Here is a tiny trained network, its code and every weight. The questions are about switching its units off for an input and a class, where a switched-off unit gives its printed mean instead of its output.

import numpy as np


def w(rows, s, z=0):
    codes = np.array(rows[::2]) - 128.0
    scale = np.full(codes.shape[1], s)
    scale[-1] = z or s
    return codes * scale


def norm(h):
    return h / np.sqrt((h * h).mean(-1, keepdims=True) + 1e-5)


def f(y):
    return y / 2 * (1 + np.tanh(0.7978845608 * (y + 0.044715 * y**3)))


def log_softmax(a):
    a = a - a.max(-1, keepdims=True)
    return a - np.log(np.exp(a).sum(-1, keepdims=True))


def net(x, mask):
    res = np.array(x, float).reshape(1, 8) / 4 @ E
    u = 0
    for l in range(4):
        y = f(norm(res) @ A[l][:, :-1].T + A[l][:, -1])
        res = res + np.where(mask[u : u + 7], y, B[l][:, -1]) @ B[l][:, :-1]
        u += 7
    return log_softmax(norm(res)[-1] @ U[:, :-1].T + U[:, -1])


A, B = {}, {}
E = w([
[125,128,123],'x0',
[208,25,30],'x1',
[129,128,125],'x2',
[129,129,129],'x3',
[125,125,125],'x4',
[128,127,134],'x5',
[23,141,32],'x6',
[70,1,183],'x7',
],0.0091)
A[0] = w([
[138,101,119,9],'L0N1',
[99,143,219,20],'L0N2',
[2,83,45,69],'L0N3',
[139,119,106,3],'L0N4',
[185,76,141,108],'L0N5',
[111,107,132,57],'L0N6',
[37,109,78,83],'L0N7',
],0.0093,0.0045)
B[0] = w([
[30,140,51,86],'L0N1',
[51,120,242,146],'L0N2',
[162,109,227,252],'L0N3',
[46,137,86,82],'L0N4',
[150,2,89,180],'L0N5',
[33,54,172,96],'L0N6',
[171,75,230,187],'L0N7',
],0.0056,0.0031)
A[1] = w([
[79,171,157,88],'L1N1',
[55,140,91,254],'L1N2',
[115,125,122,73],'L1N3',
[77,157,212,6],'L1N4',
[163,221,251,30],'L1N5',
[79,50,175,182],'L1N6',
[33,118,66,146],'L1N7',
],0.012,0.0027)
B[1] = w([
[81,141,203,163],'L1N1',
[194,177,176,165],'L1N2',
[114,88,141,115],'L1N3',
[32,124,121,196],'L1N4',
[82,178,75,254],'L1N5',
[182,216,109,241],'L1N6',
[254,108,243,152],'L1N7',
],0.009,0.0055)
A[2] = w([
[129,149,148,60],'L2N1',
[89,3,241,157],'L2N2',
[108,52,116,53],'L2N3',
[188,107,145,150],'L2N4',
[115,173,76,99],'L2N5',
[99,108,122,43],'L2N6',
[159,6,71,253],'L2N7',
],0.012,0.0039)
B[2] = w([
[113,114,54,124],'L2N1',
[246,240,105,188],'L2N2',
[103,180,72,131],'L2N3',
[80,146,154,179],'L2N4',
[171,160,150,143],'L2N5',
[93,134,65,110],'L2N6',
[57,202,115,254],'L2N7',
],0.011,0.0078)
A[3] = w([
[105,52,243,96],'L3N1',
[216,63,178,170],'L3N2',
[154,234,136,104],'L3N3',
[101,136,118,3],'L3N4',
[111,248,157,205],'L3N5',
[117,55,30,107],'L3N6',
[180,105,45,168],'L3N7',
],0.012,0.0028)
B[3] = w([
[206,197,85,130],'L3N1',
[145,1,182,131],'L3N2',
[119,77,117,221],'L3N3',
[186,130,119,123],'L3N4',
[186,6,97,252],'L3N5',
[107,197,48,131],'L3N6',
[60,176,173,148],'L3N7',
],0.0095,0.015)
U = w([
[232,168,131,130],'0',
[182,67,169,96],'1',
[57,252,137,254],'2',
[132,57,127,102],'3',
[135,63,128,61],'4',
],0.013,0.0042)

Each question gives the input, the list of numbers given to net, and the class t.
The units are the neurons (one row each of A and B). Each row of codes is followed by its name. A weight is (code - 128) times the scale printed after its matrix; where a second scale follows, it is the last column's (A, B and U).
mask holds one flag per neuron, layer by layer. A switched-off neuron (its flag False) gives its mean, the last column of its row in B, instead of its output. The means were averaged over made-up inputs and are rounded, as every weight is.
A unit's drop is (log p(t) with every unit on - log p(t) with that unit switched off) / (log p(t) with every unit on - log p(t) with every unit switched off).
The circuit of an input: a set's keep is (log p(t) with only the set's units on - log p(t) with every unit switched off) / (log p(t) with every unit on - log p(t) with every unit switched off). Starting from the 12 units with the biggest drops (on a tie, the unit counted first), units are removed one at a time, each time the one whose removal leaves the highest keep (on an exact tie, the one counted first), for as long as the keep stays at least 0.8.
units of the circuit, in order: the units of the circuit, biggest drop first
most important unit: the unit with the biggest drop
k most important neurons: the k neurons with the biggest drops, biggest first
k most important neurons of layer l: the k neurons of layer l with the biggest drops, biggest first
input [-2,7,-2,0,1,-6,5,6], class 2: 2 most important neurons : [L2N3 L1N1]
input [2,6,-5,-1,7,0,5,6], class 0: units of the circuit, in order : [L2N2 L1N7]
input [4,5,2,-8,0,8,5,5], class 0: units of the circuit, in order : [L2N2 L1N7]
input [0,8,-5,-2,0,6,-5,4], class 2: most important unit : L2N7
input [-7,-3,-3,-2,8,-6,-1,-4], class 4: units of the circuit, in order : [L2N2 L3N5]
input [0,-2,6,-4,-7,-1,3,-5], class 3: units of the circuit, in order : [L2N2 L3N5]
input [-5,7,-3,-6,1,7,4,-4], class 2: units of the circuit, in order : [L3N5 L3N7]
input [1,-4,-4,-1,1,8,7,-2], class 1: units of the circuit, in order : [L1N7 L3N5]
input [-6,1,2,0,4,-3,6,2], class 1: 4 most important neurons : [L1N6 L3N2 L2N7 L1N5]
input [0,6,-5,5,2,4,-4,-1], class 2: 3 most important neurons of layer 1 : [L1N7 L1N1 L1N2]
input [-4,3,5,2,-4,-6,-6,7], class 0: 2 most important neurons : [L2N2 L2N7]
input [3,-8,-2,-4,-5,-7,8,8], class 0: units of the circuit, in order : [L1N7 L2N2 L1N5]
input [-2,-5,4,8,5,-7,-8,-5], class 1: units of the circuit, in order : [L3N5 L2N2]
input [-7,4,3,6,3,-7,-1,8], class 0: units of the circuit, in order : [L2N2]
input [3,-4,-6,3,-6,0,3,-8], class 0: units of the circuit, in order : [L2N7 L3N5]
input [2,-6,1,5,5,-2,-7,-5], class 1: 2 most important neurons : [L2N7 L3N5]
input [1,-4,7,1,-7,8,-4,-1], class 3: 3 most important neurons : [L2N7 L3N5 L1N5]
input [2,-5,2,-8,-5,-8,3,5], class 0: 2 most important neurons of layer 3 : [L3N1 L3N2]
input [-1,4,-6,8,3,-7,8,-2], class 1: 2 most important neurons : [L1N7 L1N2]
input [4,8,2,8,-8,-3,2,5], class 2: most important unit : L3N5
